Below is a small trained network, with its code and all its weights. Each question gives an input and a target symbol and asks what happens when units are switched off, that is, made to give their printed mean instead of their output.

import numpy as np


def w(rows, s, z=0):
    codes = np.array(rows[::2]) - 128.0
    scale = np.full(codes.shape[1], s)
    scale[-1] = z or s
    return codes * scale


def f(y):
    return np.maximum(y, 0)


def softmax(a):
    e = np.exp(a - a.max(-1, keepdims=True))
    return e / e.sum(-1, keepdims=True)


def log_softmax(a):
    a = a - a.max(-1, keepdims=True)
    return a - np.log(np.exp(a).sum(-1, keepdims=True))


def net(x, mask):
    ids = ['αβδηθμπσψ'.index(c) for c in x.split()]
    T = len(ids)
    res = E[ids] + P[:T]
    u = 0
    for l in range(2):
        q, k, v = (res @ M[l].T for M in (Q, K, V))
        z = softmax(np.where(np.tri(T) > 0, q @ k.T / 3**0.5, -1e9)) @ v
        res = res + np.where(mask[u], z, O[l][:, -1]) @ O[l][:, :-1]
        u += 1
        y = f(res @ A[l][:, :-1].T + A[l][:, -1])
        res = res + np.where(mask[u : u + 8], y, B[l][:, -1]) @ B[l][:, :-1]
        u += 8
    return log_softmax(res[-1] @ U[:, :-1].T + U[:, -1])


Q, K, V, O, A, B = {}, {}, {}, {}, {}, {}
E = w([
[249,135,106,157],'α',
[205,69,124,179],'β',
[173,139,122,145],'δ',
[157,197,98,152],'η',
[129,108,129,66],'θ',
[123,206,206,109],'μ',
[49,9,163,134],'π',
[29,142,187,153],'σ',
[96,112,52,246],'ψ',
],0.011)
P = w([
[115,133,57,73],'0',
[254,67,250,225],'1',
[60,140,70,66],'2',
[201,80,238,229],'3',
[17,146,89,71],'4',
[233,77,215,226],'5',
[50,146,75,68],'6',
],0.0055)
Q[0] = w([
[128,141,249,136],'0.h0',
[125,110,59,133],'0.h0',
[119,110,212,156],'0.h0',
],0.019)
K[0] = w([
[40,150,210,167],'0.h0',
[178,98,48,115],'0.h0',
[6,102,170,188],'0.h0',
],0.012)
V[0] = w([
[65,93,166,152],'0.h0',
[90,156,255,78],'0.h0',
[61,79,130,147],'0.h0',
],0.0073)
O[0] = w([
[32,107,193,147,227],'0.h0',
[148,155,254,116,253],'0.h0',
[43,133,158,185,166],'0.h0',
],0.0062,0.00053)
A[0] = w([
[215,58,254,134,67],'0.n0',
[146,93,127,153,86],'0.n1',
[83,185,29,68,161],'0.n2',
[130,57,136,43,149],'0.n3',
[133,78,131,48,114],'0.n4',
[108,51,131,51,205],'0.n5',
[100,203,126,107,253],'0.n6',
[186,93,62,178,219],'0.n7',
],0.008,0.0025)
B[0] = w([
[126,228,141,211,254],'0.n0',
[123,118,160,123,149],'0.n1',
[131,254,161,127,208],'0.n2',
[60,158,71,184,175],'0.n3',
[65,176,85,164,161],'0.n4',
[36,130,53,193,190],'0.n5',
[154,153,193,74,188],'0.n6',
[184,46,151,133,233],'0.n7',
],0.0073,0.0051)
Q[1] = w([
[162,129,133,14],'1.h0',
[102,214,254,186],'1.h0',
[144,235,98,117],'1.h0',
],0.0086)
K[1] = w([
[219,116,151,68],'1.h0',
[13,219,239,105],'1.h0',
[159,255,93,72],'1.h0',
],0.0069)
V[1] = w([
[87,3,122,177],'1.h0',
[201,78,172,111],'1.h0',
[123,129,56,201],'1.h0',
],0.0065)
O[1] = w([
[39,1,202,128,19],'1.h0',
[202,91,178,64,1],'1.h0',
[118,47,71,184,160],'1.h0',
],0.0065,0.0026)
A[1] = w([
[129,112,1,197,218],'1.n0',
[195,13,200,205,57],'1.n1',
[154,225,168,47,103],'1.n2',
[152,154,71,8,184],'1.n3',
[79,50,134,97,253],'1.n4',
[197,121,231,140,147],'1.n5',
[119,26,172,166,131],'1.n6',
[230,135,250,83,187],'1.n7',
],0.0061,0.0055)
B[1] = w([
[147,67,190,194,253],'1.n0',
[113,203,179,64,186],'1.n1',
[194,130,174,77,194],'1.n2',
[50,144,65,109,187],'1.n3',
[207,119,235,94,186],'1.n4',
[48,125,21,94,196],'1.n5',
[138,148,107,32,180],'1.n6',
[83,60,1,90,213],'1.n7',
],0.0076,0.0077)
U = w([
[130,60,69,107,124],'α',
[201,91,197,108,252],'β',
[135,111,123,112,98],'δ',
[206,207,146,128,91],'η',
[11,159,73,168,147],'θ',
[92,103,115,23,56],'μ',
[60,52,112,96,67],'π',
[112,170,223,108,103],'σ',
[199,127,157,254,148],'ψ',
],0.008,0.0033)

Each question gives the input, a string of symbols that net reads in full, and the target symbol t.
The units are the heads (3 rows each of Q, K, V and O) and the neurons (one row each of A and B). Each row of codes is followed by its name. A weight is (code - 128) times the scale printed after its matrix; where a second scale follows, it is the last column's (O, A, B and U).
mask holds one flag per unit, layer by layer, with each layer's heads first. A switched-off unit (its flag False) gives its mean, the last column of its rows in O or B, instead of its output. The means were averaged over made-up inputs and are rounded, as every weight is.
A unit's drop is (log p(t) with every unit on - log p(t) with that unit switched off) / (log p(t) with every unit on - log p(t) with every unit switched off).
The circuit of an input: a set's keep is (log p(t) with only the set's units on - log p(t) with every unit switched off) / (log p(t) with every unit on - log p(t) with every unit switched off). Starting from the 12 units with the biggest drops (on a tie, the unit counted first), units are removed one at a time, each time the one whose removal leaves the highest keep (on an exact tie, the one counted first), for as long as the keep stays at least 0.8.
units of the circuit, in order: the units of the circuit, biggest drop first
top k neurons: the k neurons with the biggest drops, biggest first
top k neurons in layer l: the k neurons of layer l with the biggest drops, biggest first
drop when u is switched off: that unit's drop, to one decimal
input β η α, target α: top 2 neurons -> (0.n7, 0.n5)
input θ θ β η π δ, target σ: top neuron -> (1.n1)
input β α σ μ, target θ: units of the circuit, in order -> (1.n7, 1.n5, 0.h0)
input θ θ η μ σ β η, target η: units of the circuit, in order -> (1.h0, 0.n2, 0.h0, 0.n6)
input σ α θ θ σ ψ, target β: top 3 neurons in layer 0 -> (0.n0, 0.n2, 0.n7)
input σ α σ θ ψ, target ψ: units of the circuit, in order -> (1.n0, 1.n7, 1.n5)
input θ θ α, target α: top 4 neurons -> (0.n7, 0.n0, 1.n7, 0.n5)
input β η η η μ θ, target η: units of the circuit, in order -> (1.h0, 0.h0, 0.n0)
input β β π π α θ, target σ: units of the circuit, in order -> (1.h0, 0.h0, 1.n4, 1.n1)
input θ π ψ δ δ ψ μ, target μ: top 3 neurons -> (0.n6, 1.n7, 0.n0)
input θ η θ β θ π, target σ: units of the circuit, in order -> (0.h0, 1.h0, 1.n4, 1.n1)
input α μ σ, target σ: units of the circuit, in order -> (0.h0, 1.n7)
input π σ β η, target θ: top 2 neurons -> (1.n5, 1.n4)
input θ θ β μ θ, target θ: top neuron -> (0.n5)
input θ β β α β θ, target ψ: top 2 neurons in layer 0 -> (0.n3, 0.n5)
input σ θ η θ μ, target μ: top 2 neurons -> (1.n7, 0.n6)
input θ β σ α θ σ η, target η: top 2 neurons in layer 0 -> (0.n2, 0.n6)
input μ μ α θ, target η: top 3 neurons -> (0.n0, 0.n7, 1.n2)
input θ θ μ η σ, target σ: top 2 neurons in layer 0 -> (0.n7, 0.n6)
input θ θ η σ π η, target θ: top neuron in layer 0 -> (0.n2)
input β θ β θ μ θ θ, target θ: top 2 neurons in layer 1 -> (1.n3, 1.n4)
input θ π η β, target σ: drop when 0.h0 is switched off -> 0.5
input β ψ θ σ θ δ, target θ: drop when 0.h0 is switched off -> 0.7
